The symbols move the points like this.
at | za pe de
j177 | j801 j706 j278
j470 | j207 j590 j898
j767 | j978 j767 j457
j898 | j631 j597 j177
j322 | j760 j278 j334
j350 | j901 j800 j294
j457 | j878 j978 j344
j962 | j404 j414 j831
j520 | j392 j740 j616
j459 | j115 j931 j444
j17 | j231 j241 j603
j885 | j754 j334 j231
j834 | j344 j603 j320
j414 | j459 j320 j404
j392 | j706 j249 j444
j810 | j616 j520 j307
j754 | j834 j334 j105
j529 | j442 j658 j597
j760 | j484 j511 j856
j366 | j256 j149 j869
j826 | j901 j444 j666
j706 | j810 j494 j658
j937 | j967 j105 j632
j603 | j937 j231 j931
j132 | j176 j688 j785
j484 | j785 j132 j711
j831 | j20 j404 j329
j648 | j501 j529 j898
j623 | j590 j405 j873
j353 | j320 j186 j616
j666 | j616 j740 j955
j51 | j869 j366 j241
j711 | j334 j785 j926
j926 | j366 j334 j51
j320 | j595 j344 j23
j856 | j241 j484 j873
j442 | j405 j307 j623
j595 | j20 j236 j754
j11 | j748 j834 j414
j801 | j307 j470 j648
j499 | j177 j706 j177
j792 | j529 j499 j648
j878 | j885 j68 j23
j539 | j760 j878 j176
j955 | j865 j200 j249
j785 | j176 j322 j334
j278 | j511 j869 j760
j404 | j459 j23 j459
j231 | j105 j754 j236
j931 | j962 j236 j115
j294 | j740 j901 j520
j68 | j241 j443 j885
j791 | j186 j831 j616
j200 | j350 j353 j865
j176 | j767 j484 j241
j901 | j955 j666 j740
j501 | j688 j207 j470
j241 | j457 j767 j754
j869 | j767 j256 j241
j115 | j831 j962 j791
j616 | j132 j392 j350
j149 | j873 j856 j256
j207 | j177 j801 j494
j186 | j499 j937 j800
j20 | j444 j810 j11
j405 | j648 j792 j590
j597 | j623 j350 j631
j865 | j294 j597 j494
j443 | j873 j688 j978
j748 | j353 j791 j200
j256 | j68 j278 j767
j494 | j520 j294 j810
j329 | j603 j17 j834
j249 | j494 j748 j706
j740 | j249 j955 j631
j105 | j236 j539 j17
j800 | j666 j826 j901
j632 | j11 j967 j962
j967 | j834 j329 j11
j334 | j149 j176 j366
j658 | j307 j810 j801
j873 | j926 j711 j443
j511 | j132 j501 j484
j23 | j444 j595 j459
j444 | j791 j520 j748
j631 | j470 j334 j307
j344 | j632 j937 j767
j307 | j792 j350 j666
j590 | j898 j648 j207
j688 | j278 j177 j322
j236 | j414 j11 j962
j978 | j68 j51 j334

In the rows, 58 means zero.

The rows follow the links: the fewer symbols apart two points are, the more alike their rows tend to be.

Each row is also shifted at random along 8 hidden directions that mean nothing.

Some points, each with a row of numbers:
j898
(58, 66, 60, 56, 55, 61, 54, 48, 52, 58, 60, 49, 57, 47, 49, 51, 61, 56, 56, 50, 55, 54, 66, 43, 58, 68, 71, 66, 61, 61, 59, 45, 53, 52, 53, 54, 57, 58, 56, 57, 62, 61, 67, 68, 66, 49, 64, 58, 55, 57, 60, 65, 63, 57, 60)
j865
(29, 55, 79, 61, 66, 65, 50, 53, 43, 55, 64, 66, 67, 45, 57, 59, 37, 56, 69, 69, 63, 32, 62, 63, 39, 47, 49, 62, 49, 52, 48, 72, 73, 66, 56, 58, 49, 61, 54, 60, 54, 54, 63, 53, 53, 56, 56, 60, 50, 53, 55, 63, 57, 54, 53)
j344
(61, 44, 59, 64, 54, 68, 59, 62, 55, 61, 54, 52, 50, 58, 62, 60, 61, 52, 57, 73, 63, 61, 63, 59, 54, 58, 54, 46, 55, 63, 56, 55, 61, 50, 64, 49, 51, 63, 59, 56, 57, 54, 59, 54, 48, 52, 54, 61, 60, 62, 67, 64, 60, 51, 62)
j278
(67, 43, 60, 63, 54, 61, 46, 60, 45, 62, 57, 54, 67, 50, 68, 66, 47, 54, 61, 61, 71, 57, 63, 58, 51, 47, 57, 54, 56, 44, 50, 62, 74, 51, 59, 56, 50, 51, 59, 61, 60, 44, 68, 55, 60, 29, 66, 66, 63, 55, 59, 66, 66, 68, 56)
j442
(71, 62, 50, 56, 54, 54, 59, 51, 64, 52, 60, 56, 54, 57, 54, 56, 60, 65, 57, 54, 61, 60, 55, 52, 60, 56, 61, 56, 57, 66, 64, 51, 56, 52, 61, 61, 61, 57, 51, 57, 59, 58, 61, 58, 67, 55, 61, 46, 55, 58, 58, 50, 61, 65, 60)
j931
(44, 70, 50, 50, 51, 55, 74, 57, 72, 62, 51, 53, 56, 70, 49, 42, 59, 62, 47, 51, 57, 72, 45, 69, 67, 58, 62, 55, 63, 53, 68, 42, 55, 61, 60, 53, 76, 53, 58, 51, 58, 63, 46, 63, 70, 53, 63, 51, 67, 61, 59, 45, 48, 62, 61)
j392
(72, 62, 58, 58, 56, 55, 51, 58, 60, 57, 57, 58, 62, 55, 64, 61, 58, 65, 58, 59, 59, 55, 64, 64, 52, 57, 56, 54, 55, 60, 58, 60, 62, 54, 46, 47, 55, 59, 59, 53, 58, 56, 57, 62, 40, 56, 51, 66, 47, 56, 51, 62, 55, 58, 54)
j236
(39, 60, 68, 53, 64, 67, 50, 63, 43, 64, 55, 60, 58, 55, 55, 57, 50, 53, 60, 66, 50, 48, 69, 53, 48, 59, 56, 57, 54, 59, 59, 60, 60, 55, 59, 48, 51, 58, 65, 49, 49, 58, 60, 59, 50, 56, 54, 67, 60, 62, 56, 70, 55, 44, 59)
j767
(44, 68, 58, 54, 57, 48, 56, 63, 53, 67, 52, 71, 59, 53, 53, 67, 61, 64, 55, 48, 50, 68, 61, 47, 62, 62, 72, 47, 67, 65, 64, 43, 59, 44, 42, 52, 50, 55, 57, 51, 65, 43, 62, 57, 53, 49, 65, 67, 61, 67, 56, 67, 64, 64, 51)
j754
(81, 57, 49, 60, 52, 62, 62, 57, 56, 55, 61, 52, 47, 57, 57, 50, 61, 48, 49, 64, 57, 57, 59, 54, 62, 52, 58, 64, 70, 48, 60, 58, 58, 60, 65, 61, 54, 60, 59, 58, 62, 71, 53, 60, 70, 51, 61, 54, 60, 62, 66, 55, 60, 55, 61)
j901
(64, 64, 69, 62, 62, 48, 35, 57, 39, 60, 65, 64, 59, 51, 59, 69, 71, 60, 63, 58, 50, 38, 70, 49, 55, 77, 52, 74, 63, 56, 50, 69, 49, 59, 40, 50, 51, 67, 67, 56, 61, 58, 58, 64, 41, 72, 54, 76, 48, 56, 50, 68, 64, 48, 44)
j616
(33, 45, 72, 56, 62, 71, 65, 53, 55, 55, 61, 55, 58, 50, 57, 55, 35, 56, 62, 71, 61, 50, 60, 50, 42, 40, 57, 55, 46, 62, 59, 60, 71, 53, 64, 72, 39, 48, 47, 59, 56, 59, 62, 56, 58, 40, 61, 50, 49, 43, 66, 59, 50, 61, 58)
j831
(49, 66, 56, 50, 56, 56, 61, 61, 64, 67, 49, 60, 61, 66, 54, 55, 56, 70, 56, 55, 58, 65, 55, 71, 56, 56, 57, 46, 55, 61, 65, 47, 63, 52, 52, 42, 68, 52, 60, 45, 50, 48, 56, 59, 48, 53, 56, 66, 62, 62, 50, 55, 52, 58, 60)
j748
(63, 54, 60, 64, 58, 62, 45, 54, 55, 48, 68, 53, 56, 58, 68, 57, 57, 53, 60, 69, 58, 41, 59, 61, 53, 59, 41, 73, 54, 45, 52, 79, 55, 65, 56, 59, 53, 65, 58, 63, 59, 64, 46, 54, 50, 63, 53, 57, 54, 55, 49, 54, 59, 49, 52)
j200
(32, 78, 72, 54, 69, 50, 41, 52, 44, 67, 63, 73, 61, 47, 46, 64, 55, 71, 58, 51, 39, 39, 71, 40, 53, 71, 68, 63, 59, 69, 60, 52, 55, 49, 30, 46, 46, 61, 59, 47, 60, 50, 62, 65, 35, 62, 56, 77, 47, 57, 46, 72, 61, 47, 40)
j499
(55, 69, 58, 63, 56, 54, 53, 53, 62, 47, 65, 55, 63, 58, 63, 51, 55, 58, 58, 47, 55, 52, 56, 63, 59, 65, 60, 67, 55, 51, 55, 60, 55, 66, 51, 54, 65, 67, 58, 65, 64, 57, 52, 60, 60, 62, 53, 53, 57, 63, 46, 55, 61, 57, 54)
j457
(39, 52, 65, 61, 54, 64, 59, 66, 49, 62, 51, 57, 56, 53, 60, 61, 54, 50, 58, 71, 63, 64, 65, 54, 56, 58, 57, 47, 60, 56, 57, 53, 64, 54, 61, 52, 48, 63, 56, 58, 63, 50, 57, 55, 63, 40, 66, 59, 61, 64, 69, 71, 59, 59, 58)
j501
(86, 52, 56, 64, 49, 63, 55, 57, 59, 61, 55, 42, 62, 53, 63, 54, 60, 57, 55, 63, 72, 60, 66, 72, 58, 62, 58, 54, 55, 49, 51, 50, 67, 60, 57, 37, 70, 64, 59, 59, 56, 51, 64, 65, 60, 39, 60, 62, 58, 58, 63, 64, 63, 62, 63)
j885
(44, 64, 59, 53, 56, 60, 66, 58, 50, 59, 57, 65, 58, 50, 50, 52, 39, 54, 52, 60, 57, 56, 56, 53, 57, 41, 66, 54, 66, 48, 62, 51, 72, 57, 60, 63, 50, 54, 53, 54, 63, 58, 57, 56, 78, 34, 70, 52, 63, 65, 63, 58, 59, 64, 55)
j826
(58, 64, 54, 66, 42, 49, 55, 53, 57, 55, 59, 43, 54, 61, 56, 50, 68, 59, 47, 65, 68, 59, 56, 65, 70, 69, 53, 71, 72, 32, 57, 55, 57, 68, 55, 50, 71, 67, 59, 62, 75, 66, 41, 70, 76, 34, 72, 55, 58, 56, 64, 53, 59, 67, 49)
j307
(40, 49, 65, 59, 54, 55, 57, 56, 49, 50, 56, 59, 62, 53, 60, 65, 47, 62, 69, 59, 71, 58, 57, 53, 44, 44, 57, 48, 52, 57, 58, 59, 70, 50, 70, 71, 49, 50, 53, 59, 62, 54, 65, 54, 68, 41, 63, 47, 52, 53, 62, 55, 57, 76, 63)
j688
(44, 41, 58, 55, 61, 57, 62, 58, 53, 56, 60, 60, 62, 59, 64, 63, 48, 51, 65, 42, 59, 69, 46, 44, 53, 45, 64, 59, 55, 54, 54, 61, 61, 52, 70, 92, 47, 39, 58, 67, 64, 56, 64, 51, 72, 49, 65, 48, 65, 49, 59, 49, 60, 77, 60)
j595
(58, 52, 63, 52, 59, 73, 66, 62, 56, 60, 55, 54, 51, 59, 57, 52, 50, 53, 58, 71, 57, 56, 62, 58, 50, 49, 54, 51, 52, 62, 62, 55, 62, 54, 65, 54, 50, 57, 56, 51, 48, 60, 57, 57, 55, 51, 57, 56, 57, 57, 64, 61, 50, 50, 62)
j443
(19, 70, 61, 52, 68, 52, 60, 57, 58, 59, 62, 84, 73, 51, 53, 59, 28, 64, 61, 49, 57, 47, 42, 68, 55, 35, 60, 55, 54, 50, 56, 64, 78, 69, 52, 62, 58, 53, 48, 60, 53, 39, 62, 40, 69, 54, 65, 55, 68, 66, 42, 54, 63, 64, 50)
j23
(65, 49, 57, 55, 52, 61, 59, 65, 54, 50, 57, 51, 49, 68, 69, 59, 66, 50, 62, 61, 61, 65, 51, 59, 58, 58, 42, 64, 58, 46, 58, 69, 50, 58, 69, 69, 55, 57, 61, 61, 59, 65, 44, 55, 68, 56, 61, 49, 61, 58, 57, 50, 53, 61, 59)
j760
(58, 56, 59, 60, 65, 56, 54, 66, 56, 59, 60, 61, 61, 63, 60, 64, 59, 53, 59, 52, 48, 58, 61, 51, 66, 69, 60, 64, 54, 58, 53, 66, 49, 65, 56, 64, 60, 59, 65, 66, 57, 55, 54, 59, 56, 66, 57, 58, 61, 54, 56, 64, 59, 54, 51)
j249
(59, 42, 62, 64, 52, 69, 79, 60, 76, 55, 46, 40, 56, 63, 60, 50, 61, 53, 56, 79, 72, 70, 62, 81, 57, 59, 50, 45, 49, 65, 55, 57, 59, 68, 69, 51, 68, 66, 55, 62, 53, 68, 52, 63, 51, 62, 48, 50, 47, 46, 78, 62, 38, 57, 72)
j529
(88, 62, 46, 55, 51, 57, 64, 47, 69, 50, 64, 48, 49, 56, 54, 51, 66, 63, 53, 53, 60, 62, 56, 48, 62, 57, 64, 60, 59, 66, 66, 46, 51, 50, 60, 62, 59, 57, 48, 57, 60, 66, 61, 62, 67, 54, 62, 44, 52, 55, 62, 47, 61, 63, 63)

From each start, follow one symbol. Which point do you reach?
Answers are names.
new walk
(43, 56, 58, 61, 53, 59, 46, 55, 37, 60, 59, 57, 57, 52, 55, 57, 48, 53, 56, 58, 58, 51, 62, 41, 48, 47, 63, 59, 68, 47, 62, 56, 68, 44, 65, 65, 43, 48, 64, 51, 67, 63, 64, 59, 66, 36, 65, 64, 63, 61, 60, 60, 63, 62, 58)
za	j937
new walk
(62, 56, 59, 61, 59, 55, 53, 58, 56, 52, 60, 53, 59, 58, 64, 61, 70, 50, 62, 41, 52, 63, 61, 49, 59, 73, 63, 67, 58, 60, 52, 60, 45, 55, 57, 68, 56, 58, 65, 65, 64, 64, 60, 63, 58, 69, 53, 59, 56, 57, 54, 61, 59, 60, 59)
za	j801
new walk
(66, 75, 51, 53, 60, 39, 53, 61, 50, 64, 55, 76, 59, 62, 54, 67, 62, 70, 56, 38, 48, 59, 55, 55, 60, 58, 68, 49, 70, 60, 64, 50, 59, 50, 48, 55, 59, 52, 68, 45, 60, 54, 60, 60, 49, 66, 52, 70, 60, 70, 45, 51, 63, 62, 53)
pe	j754
new walk
(75, 60, 45, 59, 58, 41, 51, 56, 55, 54, 65, 72, 55, 68, 66, 66, 62, 67, 59, 41, 54, 55, 39, 60, 55, 47, 54, 56, 64, 52, 58, 64, 60, 51, 60, 69, 55, 52, 66, 53, 62, 54, 55, 46, 49, 71, 50, 60, 67, 68, 39, 34, 71, 65, 56)
de	j320
new walk
(67, 55, 51, 58, 58, 65, 60, 50, 62, 58, 65, 53, 47, 58, 55, 48, 60, 55, 51, 60, 52, 54, 53, 51, 56, 54, 59, 61, 59, 63, 62, 52, 54, 50, 60, 58, 52, 56, 56, 54, 58, 63, 59, 55, 51, 61, 55, 58, 63, 58, 58, 50, 62, 49, 62)
pe	j967
new walk
(47, 56, 63, 64, 59, 68, 57, 51, 58, 56, 67, 47, 49, 56, 55, 50, 61, 51, 54, 67, 50, 48, 62, 46, 57, 69, 57, 69, 55, 61, 58, 57, 48, 58, 56, 57, 51, 65, 57, 62, 62, 67, 52, 62, 51, 60, 57, 56, 55, 52, 62, 61, 58, 45, 54)
pe	j937
new walk
(54, 45, 62, 66, 56, 62, 55, 60, 58, 49, 61, 53, 54, 63, 68, 60, 58, 55, 63, 71, 64, 53, 55, 64, 54, 57, 40, 61, 50, 51, 53, 73, 59, 62, 66, 63, 55, 63, 58, 65, 60, 59, 48, 52, 52, 62, 54, 52, 55, 52, 58, 52, 56, 56, 57)
de	j616
new walk
(63, 59, 59, 51, 63, 58, 51, 53, 57, 57, 64, 64, 59, 58, 63, 59, 49, 67, 62, 55, 56, 47, 51, 58, 47, 47, 50, 59, 51, 57, 59, 62, 63, 49, 50, 57, 51, 51, 55, 50, 52, 51, 59, 52, 42, 56, 55, 64, 57, 54, 42, 48, 59, 57, 53)
za	j186
new walk
(44, 54, 73, 56, 67, 68, 60, 72, 47, 60, 52, 63, 53, 56, 57, 64, 60, 45, 65, 68, 47, 57, 70, 51, 56, 69, 55, 55, 53, 67, 56, 62, 50, 62, 58, 56, 48, 66, 61, 60, 52, 57, 55, 57, 54, 68, 55, 59, 55, 61, 65, 77, 52, 43, 57)
pe	j68
new walk
(79, 59, 55, 51, 60, 55, 75, 48, 75, 60, 56, 58, 57, 55, 55, 54, 60, 68, 56, 47, 58, 67, 52, 58, 53, 49, 69, 47, 56, 76, 63, 42, 60, 47, 51, 63, 53, 47, 50, 50, 55, 63, 67, 60, 44, 65, 49, 58, 47, 47, 59, 47, 51, 66, 65)
za	j520
new walk
(52, 54, 58, 55, 62, 65, 60, 54, 59, 50, 62, 52, 50, 55, 50, 54, 65, 51, 61, 58, 53, 58, 61, 38, 60, 65, 61, 67, 54, 72, 61, 61, 42, 56, 68, 75, 53, 57, 53, 64, 56, 71, 62, 60, 71, 72, 59, 43, 52, 51, 68, 59, 56, 53, 63)
za	j590
new walk
(33, 64, 61, 58, 60, 49, 53, 62, 55, 47, 57, 71, 67, 64, 61, 66, 47, 68, 70, 50, 63, 52, 49, 70, 54, 53, 50, 50, 48, 54, 56, 65, 67, 66, 64, 59, 70, 61, 57, 63, 55, 43, 56, 48, 66, 64, 55, 47, 61, 66, 46, 48, 61, 67, 58)
de	j590
new walk
(57, 60, 64, 55, 63, 56, 58, 55, 55, 59, 58, 61, 59, 54, 52, 61, 67, 60, 63, 51, 55, 55, 64, 55, 57, 68, 64, 58, 56, 72, 56, 53, 51, 57, 54, 55, 61, 60, 58, 56, 52, 58, 69, 63, 51, 75, 53, 61, 49, 54, 60, 62, 58, 55, 61)
de	j307
new walk
(83, 45, 51, 61, 57, 61, 51, 59, 58, 57, 58, 55, 52, 64, 68, 63, 64, 59, 61, 64, 61, 55, 54, 64, 50, 51, 45, 52, 54, 61, 57, 64, 59, 49, 65, 55, 54, 56, 62, 52, 51, 57, 60, 51, 38, 67, 46, 65, 60, 59, 53, 50, 61, 51, 64)
de	j414
